Table B holds the same points as the rows below and some others, measured another way and shuffled. Each row below is followed by which row of B it is.
B:
0: [-117 92 -9 -24 471 45 -103 136 -344 -136 122 265 -76 252 -4 185 -135 -238 199 -82 172 42 -84 -33 -63 110]
1: [-12 102 -367 204 578 -209 148 -11 -323 219 -129 20 -37 239 84 161 -31 -261 387 23 -24 170 31 -144 -157 308]
2: [196 -126 163 160 -196 -93 -168 140 28 -51 -15 201 208 -104 -242 57 314 -184 112 47 40 -29 108 151 80 -5]
3: [-302 -124 135 70 308 54 -235 126 -340 -114 -1 174 -78 232 110 327 -196 -236 225 -160 139 54 -120 -130 112 298]
4: [4 -131 204 185 -77 48 137 -269 101 -386 65 -8 50 4 -86 -19 225 -83 -117 -55 -44 -291 141 56 64 -78]
5: [86 -228 -12 -28 -206 -295 12 126 208 442 -70 -49 292 -63 6 59 206 -74 -73 100 -96 -198 200 81 -256 61]
6: [255 112 -56 265 -83 -152 387 -340 115 -84 -42 -188 38 -132 -99 -193 254 31 -233 97 -295 8 269 106 -51 -345]
7: [52 358 -132 64 520 17 177 -10 -364 -45 208 223 83 147 -124 176 -129 -148 100 28 206 179 70 3 -154 -327]
8: [-147 -56 -38 -281 275 -62 -336 411 -269 145 51 347 13 197 -13 304 -234 -226 271 -50 252 168 -67 51 9 64]
9: [-79 -232 286 112 -38 89 -189 0 -21 -387 61 202 63 83 -116 129 204 -213 106 -106 117 -270 11 49 148 172]
10: [15 -112 110 11 -109 45 77 -319 164 -535 -3 -1 -64 49 -131 -102 297 -39 -147 -50 -148 -262 187 140 196 -169]
11: [49 158 -108 120 161 -111 183 -224 -77 -46 -62 -102 -22 76 -6 -35 148 -20 -148 37 -261 31 165 4 -71 -136]
12: [-60 -107 91 -14 79 -158 -281 382 -174 377 -7 180 179 74 36 243 -13 -193 106 3 59 24 -31 -19 -186 245]
13: [136 -170 23 234 -258 -289 94 -36 187 401 -123 -130 408 -124 -53 87 375 -63 -85 126 -164 -190 269 19 -206 52]
14: [110 -99 68 134 -186 -182 -130 64 33 134 -132 25 190 -60 -112 66 302 -97 -19 63 -163 1 153 74 18 39]
15: [-181 116 -138 -179 452 -123 -133 289 -370 324 16 133 -95 233 170 226 -343 -141 86 -35 27 252 -76 -71 -189 79]
16: [-23 -17 57 -3 42 36 62 -245 30 -416 16 27 -69 96 -90 -32 176 -55 -107 -49 -109 -151 144 90 134 -159]
17: [84 -252 250 104 -214 38 23 -191 221 -497 44 59 -11 -26 -147 -137 345 -119 -81 -60 -70 -377 120 158 124 0]
18: [141 -309 181 57 -210 -18 -60 0 168 -402 -3 149 -98 -67 -158 -127 196 -189 124 -53 18 -151 54 208 222 31]
19: [98 -34 -37 143 -19 -187 327 -169 108 177 0 -173 89 -64 54 -65 68 -9 -183 62 -170 -92 195 31 -220 -152]
20: [-50 12 33 367 -73 -20 300 -573 20 -353 -145 -259 29 -18 -41 48 222 43 -176 -23 -275 2 282 -45 271 -266]
21: [192 83 -252 35 163 -214 550 -246 109 108 39 -190 -99 -43 69 -217 -85 3 -148 85 -168 26 213 97 -245 -344]
22: [-73 37 16 -93 229 100 46 -156 -96 -450 122 169 -90 163 -107 68 -6 -114 29 -77 105 -72 83 88 136 -227]
23: [-147 100 -186 -248 528 -135 -22 356 -323 463 166 229 87 234 129 303 -399 -189 175 6 278 120 -40 -51 -371 1]
24: [-130 -112 -148 -398 368 -4 -10 165 -137 -223 101 223 -418 206 102 3 -479 -178 226 -123 188 169 -89 139 113 -107]
25: [117 118 400 240 -188 235 53 -470 95 -893 126 45 -3 -14 -302 -193 560 22 -425 -60 -249 -357 182 157 217 -339]
26: [94 -236 -77 -61 -146 -305 5 195 146 453 -78 3 211 -70 11 77 62 -112 64 91 -18 -38 161 96 -180 33]
27: [64 -74 -62 -47 -62 -154 266 -206 218 57 39 -89 185 -3 -38 -23 189 -1 -186 67 -85 -271 276 98 -182 -236]
28: [-195 -149 -273 -394 340 -240 -48 306 -125 416 -52 55 -199 221 269 133 -443 -139 172 -37 34 163 -39 8 -174 138]
29: [-113 240 -50 -59 431 53 -92 16 -348 -155 99 225 15 243 -81 227 -46 -133 59 -38 91 104 29 -17 -5 -134]
30: [135 -17 -187 -176 -136 -159 359 -350 303 -139 -29 -156 -8 -48 -88 -174 148 94 -252 80 -208 -93 354 218 37 -537]
31: [-121 31 -292 -186 272 -245 218 -30 -53 409 -41 -122 36 150 188 134 -205 -14 -65 45 -90 60 168 -36 -256 -128]
32: [-62 -335 115 -27 -53 -36 112 -98 150 -285 -4 -51 -277 29 123 -143 -88 -113 -21 -116 -90 -183 9 89 84 97]
33: [-72 -238 193 7 61 74 -172 44 -59 -456 20 194 -225 114 -30 -3 14 -223 161 -145 44 -108 -77 81 214 196]
34: [-27 -342 248 66 -274 5 -8 -195 257 -355 1 14 111 -15 -101 6 317 -94 -79 -62 -30 -412 171 106 134 26]
35: [-70 -234 -80 -276 49 -284 102 277 100 581 41 -57 3 31 267 28 -314 -63 -91 20 -13 -77 35 40 -407 58]
36: [-87 -190 221 323 -161 60 129 -476 113 -538 -93 -149 2 18 -53 9 338 -46 -132 -94 -206 -278 189 -14 272 3]
37: [95 -125 164 10 -215 -34 -278 115 17 -179 -16 260 216 -49 -290 152 289 -149 107 18 95 -4 142 181 241 -136]
38: [-125 -25 -120 -177 62 -94 265 -310 121 -82 -7 -164 -39 108 87 6 -32 71 -252 -9 -166 -131 241 51 -31 -317]
39: [-18 -151 -141 -225 320 -139 106 281 -92 188 127 168 -188 99 138 24 -433 -215 242 -40 231 92 -69 87 -186 20]
40: [6 26 207 244 158 15 -196 146 -249 -57 71 232 174 88 -116 193 189 -232 105 -27 78 -72 -28 -39 -78 197]
41: [47 -93 -253 -195 26 -226 362 -184 194 94 -44 -167 -127 0 98 -127 -139 26 -110 43 -146 25 228 138 -64 -331]
42: [-71 221 -13 155 240 7 199 -292 -161 -109 69 -31 176 122 -54 170 122 -14 -167 11 -57 -60 200 -63 -82 -266]
43: [-66 -305 197 -41 -49 19 48 -38 135 -263 108 74 -62 41 27 -19 -4 -141 -14 -100 84 -314 35 89 2 51]
44: [-25 186 -129 -68 224 -79 77 -86 -153 14 17 42 52 116 -48 121 -8 -27 -78 30 -59 122 160 35 -33 -287]
45: [142 -309 96 26 -195 -226 -181 380 73 329 -33 177 192 -114 -72 94 69 -225 211 48 117 -7 37 131 -83 169]
46: [-160 -367 439 437 -395 59 -123 -272 62 -387 -147 -92 133 -94 -50 203 276 -85 -45 -128 -109 -159 120 -53 418 121]
47: [-75 -21 143 73 117 2 -275 140 -226 -113 -19 197 24 121 -67 178 93 -181 93 -58 -3 44 -27 1 87 145]
48: [52 -130 210 186 -87 76 -126 -145 0 -561 -35 143 -56 28 -202 -22 326 -168 72 -73 -61 -124 68 110 304 38]
49: [172 210 3 221 292 48 163 -130 -214 -376 111 150 -114 52 -161 -78 86 -161 65 -11 0 94 39 78 27 -177]
50: [75 -118 66 95 -157 -175 -47 18 99 180 -54 16 308 -30 -103 107 331 -88 -60 72 -85 -186 196 54 -115 27]
51: [-73 -503 102 -293 -197 -170 -275 384 132 84 -89 125 -248 -6 135 -26 -232 -182 163 -95 14 25 -86 170 126 240]
52: [-118 -358 139 -235 -191 -4 -89 -57 218 -334 -4 63 -112 56 -6 -10 28 -75 -41 -98 -2 -238 97 163 209 -56]
53: [102 228 -103 105 222 -59 366 -235 -98 -70 107 -43 8 8 -48 -26 -50 -9 -145 44 -52 102 181 51 -104 -437]
54: [54 -291 196 10 -323 -99 -63 25 221 -5 19 76 275 -96 -138 94 242 -93 -43 20 59 -249 189 140 34 -92]
55: [-92 -242 -110 -342 244 -212 -263 594 -195 387 -25 235 -287 124 214 90 -510 -254 321 -66 135 298 -198 79 -91 273]
56: [25 50 117 168 158 3 -100 76 -189 -50 103 237 268 76 -176 233 185 -203 126 7 173 -81 69 5 -65 10]
57: [-85 -174 65 14 -38 -111 162 -106 86 49 -11 -134 -40 10 146 -1 -81 -22 -163 -40 -128 -113 105 12 -82 -43]
58: [-36 202 -42 19 334 11 10 11 -285 -65 112 190 87 140 -98 210 -57 -128 65 -6 129 127 72 5 -31 -213]
59: [14 -377 282 132 -327 -74 -149 13 203 -108 -46 54 198 -57 -91 64 345 -150 -2 -31 -31 -339 115 84 64 195]
60: [164 -266 155 165 -283 -54 200 -243 289 -344 0 -48 6 -132 -124 -170 272 -82 -70 -10 -88 -257 193 174 121 -125]
61: [1 -340 -79 -191 -27 -285 -136 394 38 405 -107 73 -117 0 155 26 -233 -186 208 -5 0 129 -37 101 -82 232]
62: [50 -97 16 24 -122 -155 -81 9 42 41 -117 3 72 -9 -64 34 201 -68 -40 33 -169 9 144 89 56 -22]
63: [-1 2 -259 -294 127 -208 267 -82 92 155 -17 -122 -171 63 134 -104 -212 40 -164 36 -168 81 173 122 -130 -320]
64: [-9 172 -159 -86 204 -78 241 -242 -37 -71 35 -58 -2 111 -18 11 16 25 -186 31 -132 3 211 54 -77 -359]
65: [-44 -49 -96 -144 378 -102 -201 422 -279 235 98 359 77 177 -28 272 -200 -305 391 -13 333 111 -72 28 -139 162]
66: [66 3 42 -246 -312 -237 281 -106 298 338 28 -300 9 -151 160 -221 -60 248 -699 89 -419 -70 254 165 -307 -528]
67: [-181 -347 45 -246 182 -111 -298 445 -125 136 -16 206 -262 175 213 92 -323 -268 265 -130 100 16 -201 29 -51 448]
68: [-116 -438 12 -215 8 -92 106 43 198 -62 56 41 -129 73 137 -1 -206 -168 137 -94 154 -258 36 100 -28 102]
69: [147 173 -175 143 407 -128 148 132 -287 159 76 164 5 60 -51 76 -126 -219 243 46 120 243 12 16 -174 -57]
70: [82 26 -29 164 14 -189 221 -122 45 235 -10 -122 210 -17 16 24 179 -31 -175 82 -169 -124 202 -7 -264 -83]
71: [17 125 47 142 130 62 160 -303 -62 -351 100 69 153 79 -185 103 222 -64 -76 -1 34 -135 207 41 59 -301]

[185 -127 114 11 -232 17 -19 107 110 -125 59 -356 115 -157 -144 -171 -63 104 48 150 94 102 227 -124 -254 31 53 -143] | 28
[-114 146 -347 283 -260 101 -62 21 171 -76 6 -83 82 36 -1 -12 -36 44 -170 -87 -43 365 215 -23 -84 -105 -40 -126] | 53
[85 -27 17 -29 -169 9 82 -68 47 52 43 -206 1 -54 -23 -30 -85 166 -19 22 -31 108 36 -48 -213 -123 -6 -118] | 31
[136 74 385 -105 23 -52 0 126 -139 -131 -27 -214 -114 -46 -126 -256 64 -5 -28 223 44 -156 -64 -208 -151 -142 149 -278] | 29
[-265 -78 -235 153 244 -23 -183 76 -115 183 33 0 41 67 83 94 26 -268 135 65 -109 178 -78 73 314 223 -13 94] | 67
[23 -39 5 218 -174 -10 -127 113 51 -192 -144 -166 -7 -26 -178 -239 44 -31 -128 159 65 137 225 -214 -53 54 104 -122] | 48
[77 -95 67 105 -116 37 -164 131 88 -214 -22 -250 49 -66 -177 -244 20 -12 0 170 115 93 239 -187 -120 132 107 -113] | 61
[-163 -90 -19 63 26 -71 -44 -307 -85 57 -236 140 -209 136 -78 -103 0 80 -129 17 -135 -14 -65 -158 -27 -55 139 -48] | 43
[-176 -86 273 -219 196 -126 29 -294 -346 378 -125 156 -276 184 169 0 56 -130 168 144 -203 -325 -463 -29 134 -140 147 -2] | 8
[-129 199 20 -89 154 47 38 -42 -122 267 46 15 -216 200 138 29 83 -110 -35 -7 -118 -27 -302 13 110 -149 -29 -55] | 60
[-171 196 -11 46 110 -22 22 -1 -194 270 -81 61 -238 205 142 20 119 -193 -93 55 -137 5 -305 -18 235 -156 -16 -30] | 55
[-327 -385 -394 234 146 -104 -278 -450 -96 71 -219 206 -32 59 34 100 -142 77 100 -10 -161 205 23 -26 169 258 91 229] | 57
[12 62 366 -29 189 -52 -130 199 -167 -177 -97 -116 -157 40 -201 -336 163 -183 -54 262 51 -187 -48 -264 12 21 212 -243] | 1
[-2 -99 36 106 -50 29 -128 159 107 -143 -15 -196 71 -32 -230 -230 43 -84 -26 129 54 100 248 -161 -90 173 115 -135] | 40
[-57 -74 6 21 -36 -45 6 -334 -46 59 -223 67 -259 126 -76 -106 -22 186 -171 7 -89 0 -72 -179 -97 -96 91 -26] | 19
[113 -155 64 92 -291 13 -41 120 133 -88 -11 -294 124 -108 -159 -191 -20 7 25 161 73 118 275 -134 -184 77 78 -114] | 10
[-183 153 -42 -88 8 42 138 -114 -54 383 55 57 -131 200 147 86 43 -97 -21 -78 -204 1 -253 81 29 -209 -27 -84] | 68
[-243 13 -333 177 -21 11 -105 -171 -57 163 -16 70 -5 93 193 147 -61 -34 38 -51 -149 227 -80 81 133 -50 -36 51] | 37
[-2 -49 7 74 -146 52 -114 18 117 -191 16 -161 92 -46 -150 -189 -29 53 -5 64 30 97 234 -131 -223 18 125 -196] | 65
[217 11 411 -214 -100 59 22 42 33 -88 33 -278 -134 4 -152 -305 60 78 -6 174 110 -189 13 -221 -294 -87 132 -218] | 21
[125 288 354 -221 48 86 115 468 -70 152 310 -371 29 -7 51 -105 142 -285 122 177 31 -109 -172 28 -35 -155 -21 -290] | 52
[-39 -72 -58 185 -202 -51 19 -12 19 95 -191 -74 -78 51 -97 -110 36 -38 -153 94 -51 140 89 -135 25 -2 40 -24] | 25
[-161 -26 304 -221 345 -111 14 -219 -345 340 -151 153 -382 237 74 -63 123 -156 50 144 -167 -326 -482 -96 193 -69 135 4] | 17
[-234 -114 -277 44 28 44 -96 -107 10 243 149 -21 147 37 170 172 -87 -97 235 -46 -147 181 -31 167 70 88 -27 55] | 71
[-117 112 8 -65 -34 15 79 -96 -113 323 26 0 -130 149 195 67 34 -94 42 17 -144 -20 -261 55 63 -199 -19 -43] | 41
[-117 20 155 26 180 -70 -93 90 -181 21 -84 -19 -110 69 -68 -150 105 -201 -1 170 -62 -79 -113 -125 116 19 136 -132] | 3
[127 268 273 -222 -242 152 268 292 128 305 235 -314 -28 101 15 -113 139 -175 -22 49 -13 -68 -82 18 -180 -239 -51 -258] | 26
[-253 141 -40 -19 137 40 -16 -65 -109 297 -14 119 -181 254 122 11 117 -224 -14 -7 -162 -35 -253 20 176 -82 29 -35] | 45
[-228 -416 -324 138 163 -89 -232 -414 -67 85 -134 94 -9 5 15 108 -170 136 146 0 -122 191 23 -13 96 281 56 230] | 12
[6 -31 -20 -4 -91 47 26 -62 96 62 5 -131 -48 41 -93 -86 -17 82 -72 -1 -30 98 67 -83 -146 -13 20 -84] | 13
[-24 -74 44 -34 109 22 -111 71 -7 -31 107 -178 58 -39 -66 -82 -17 -44 120 95 2 44 41 -45 -61 108 65 -102] | 34
[22 281 322 -109 121 71 20 522 -96 136 191 -276 -33 77 -4 -174 238 -441 58 221 34 -114 -155 -32 134 -38 23 -238] | 14
[-5 -89 121 -110 -13 13 -46 -251 -25 10 -54 -39 -145 66 -36 -125 -34 145 20 49 -34 -87 -56 -131 -181 -62 118 -79] | 39
[-116 -145 -12 -5 3 46 -156 -21 45 -2 81 -94 114 4 -38 -89 -19 -89 184 75 -30 26 106 -23 -75 133 120 -78] | 54
[97 269 344 -255 76 125 145 460 14 218 311 -344 -5 61 -26 -135 182 -311 70 127 19 -117 -141 16 -46 -82 -24 -271] | 70
[-4 260 316 -128 134 90 3 517 -69 142 220 -266 -2 87 -10 -178 239 -464 95 209 30 -126 -133 -18 120 -5 38 -241] | 46
